Below are the code and all the weights of a small trained network. Each question names an input and a class and asks about switching units off, where a switched-off unit gives its printed mean instead of its output.

import numpy as np


def w(rows, s, z=0):
    codes = np.array(rows[::2]) - 128.0
    scale = np.full(codes.shape[1], s)
    scale[-1] = z or s
    return codes * scale


def f(y):
    return np.maximum(y, 0)


def log_softmax(a):
    a = a - a.max(-1, keepdims=True)
    return a - np.log(np.exp(a).sum(-1, keepdims=True))


def net(x, mask):
    res = np.array(x, float).reshape(1, 5) / 4 @ E
    y = f(res @ A[0][:, :-1].T + A[0][:, -1])
    res = res + np.where(mask, y, B[0][:, -1]) @ B[0][:, :-1]
    return log_softmax(res[-1] @ U[:, :-1].T + U[:, -1])


A, B = {}, {}
E = w([
[71,16,50,147,209,127],'x0',
[94,93,198,29,123,1],'x1',
[127,125,125,127,123,127],'x2',
[135,83,203,249,104,79],'x3',
[67,64,201,95,37,214],'x4',
],0.0079)
A[0] = w([
[170,165,100,59,137,143,97],'n0',
[158,65,167,194,126,95,73],'n1',
[55,56,156,73,55,213,44],'n2',
[94,76,105,133,167,135,57],'n3',
[158,152,104,159,144,82,249],'n4',
[101,109,75,126,160,114,118],'n5',
[109,170,96,49,103,148,134],'n6',
[149,126,99,197,93,230,77],'n7',
[147,153,142,159,162,193,70],'n8',
[180,164,68,93,159,97,116],'n9',
[207,139,68,144,151,56,41],'n10',
[128,167,77,80,148,125,88],'n11',
[116,150,115,160,145,176,79],'n12',
[172,154,86,148,165,68,46],'n13',
[116,15,90,146,196,119,44],'n14',
[204,183,145,133,69,153,70],'n15',
[130,145,94,206,101,170,73],'n16',
[193,209,186,120,91,114,72],'n17',
[105,136,166,208,104,82,73],'n18',
[216,243,201,100,51,112,82],'n19',
[116,97,191,72,130,42,39],'n20',
[187,97,185,254,96,53,153],'n21',
[100,112,152,59,111,28,39],'n22',
[77,125,141,106,81,15,137],'n23',
[90,94,172,63,121,66,89],'n24',
[205,153,94,163,144,85,67],'n25',
[88,110,176,108,125,179,66],'n26',
[96,81,176,83,76,152,71],'n27',
[119,146,88,64,152,157,72],'n28',
[97,70,130,142,46,227,72],'n29',
[137,137,95,141,118,97,77],'n30',
[117,144,113,143,203,86,119],'n31',
],0.0097,0.011)
B[0] = w([
[63,137,127,79,103,204,161],'n0',
[49,174,90,65,129,157,157],'n1',
[97,202,188,174,104,20,195],'n2',
[81,62,113,167,181,65,144],'n3',
[181,93,180,128,21,145,248],'n4',
[90,82,126,138,103,103,165],'n5',
[93,117,150,67,114,182,188],'n6',
[219,177,27,133,160,114,199],'n7',
[186,137,70,119,173,122,150],'n8',
[111,163,162,131,93,95,176],'n9',
[100,223,180,168,129,20,158],'n10',
[86,166,128,91,95,134,154],'n11',
[145,143,100,134,156,125,148],'n12',
[91,228,177,185,129,62,153],'n13',
[51,43,87,193,166,86,168],'n14',
[94,69,80,182,171,93,167],'n15',
[180,185,44,107,183,184,168],'n16',
[54,16,99,194,195,87,174],'n17',
[40,167,106,55,146,183,155],'n18',
[58,16,84,172,188,64,213],'n19',
[185,183,60,136,186,144,176],'n20',
[49,172,118,2,83,218,227],'n21',
[196,190,23,158,174,143,179],'n22',
[202,143,61,150,117,158,207],'n23',
[205,171,46,159,136,168,189],'n24',
[137,172,158,160,76,64,156],'n25',
[112,175,143,161,114,84,149],'n26',
[138,202,149,203,106,88,170],'n27',
[39,159,116,74,117,195,152],'n28',
[129,202,175,173,84,42,194],'n29',
[122,147,137,143,114,134,131],'n30',
[123,155,177,166,94,102,173],'n31',
],0.0071,0.011)
U = w([
[182,136,72,135,129,131,92],'0',
[108,154,184,153,88,75,81],'1',
[70,29,107,150,140,93,99],'2',
[134,96,141,117,87,128,255],'3',
[68,132,131,67,99,162,76],'4',
[216,28,241,107,90,170,176],'5',
[194,75,252,112,228,149,84],'6',
],0.015,0.019)

Each question gives the input, the list of numbers given to net, and the class t.
The units are the neurons (one row each of A and B). Each row of codes is followed by its name. A weight is (code - 128) times the scale printed after its matrix; where a second scale follows, it is the last column's (A, B and U).
mask holds one flag per neuron, in row order. A switched-off neuron (its flag False) gives its mean, the last column of its row in B, instead of its output. The means were averaged over made-up inputs and are rounded, as every weight is.
A unit's drop is (log p(t) with every unit on - log p(t) with that unit switched off) / (log p(t) with every unit on - log p(t) with every unit switched off).
The circuit of an input: a set's keep is (log p(t) with only the set's units on - log p(t) with every unit switched off) / (log p(t) with every unit on - log p(t) with every unit switched off). Starting from the 12 units with the biggest drops (on a tie, the unit counted first), units are removed one at a time, each time the one whose removal leaves the highest keep (on an exact tie, the one counted first), for as long as the keep stays at least 0.8.
circuit, biggest first: the units of the circuit, biggest drop first
most important unit: the unit with the biggest drop
top k neurons: the k neurons with the biggest drops, biggest first
drop when u is switched off: that unit's drop, to one decimal
input [-8,-2,-7,1,-8], class 1: circuit, biggest first : (n10)
input [-7,-4,6,4,5], class 2: circuit, biggest first : (n19 n17)
input [8,8,1,3,-7], class 0: top 2 neurons : (n22 n23)
input [7,8,8,-5,8], class 0: top 4 neurons : (n24 n22 n20 n23)
input [-4,4,4,6,-4], class 4: top 3 neurons : (n21 n18 n1)
input [3,-6,0,4,6], class 0: top 2 neurons : (n7 n16)
input [1,5,1,-4,6], class 1: top 2 neurons : (n2 n27)
input [3,6,-2,7,0], class 4: top 4 neurons : (n21 n1 n18 n7)
input [-6,0,-3,0,-4], class 2: circuit, biggest first : (n19 n17)
input [-5,-5,4,7,-6], class 4: top 2 neurons : (n21 n18)
input [4,-3,-2,6,-5], class 4: top 2 neurons : (n21 n1)
input [8,-3,-8,-8,-4], class 2: top 2 neurons : (n14 n21)
input [5,-6,-8,-4,-7], class 3: top 2 neurons : (n2 n29)
input [-5,2,-3,-4,7], class 1: circuit, biggest first : (n2)
input [1,5,-6,4,6], class 1: top 3 neurons : (n2 n27 n7)
input [0,6,4,-2,6], class 0: top 2 neurons : (n24 n22)
input [-6,-2,-6,-6,4], class 2: drop when n13 is switched off : 0.0
input [0,7,1,6,4], class 0: drop when n22 is switched off : 0.1
input [0,5,-2,6,4], class 4: drop when n18 is switched off : 0.2
input [-6,-7,7,-8,-6], class 4: most important unit : n0
input [-3,-1,-5,6,4], class 4: drop when n21 is switched off : 0.6
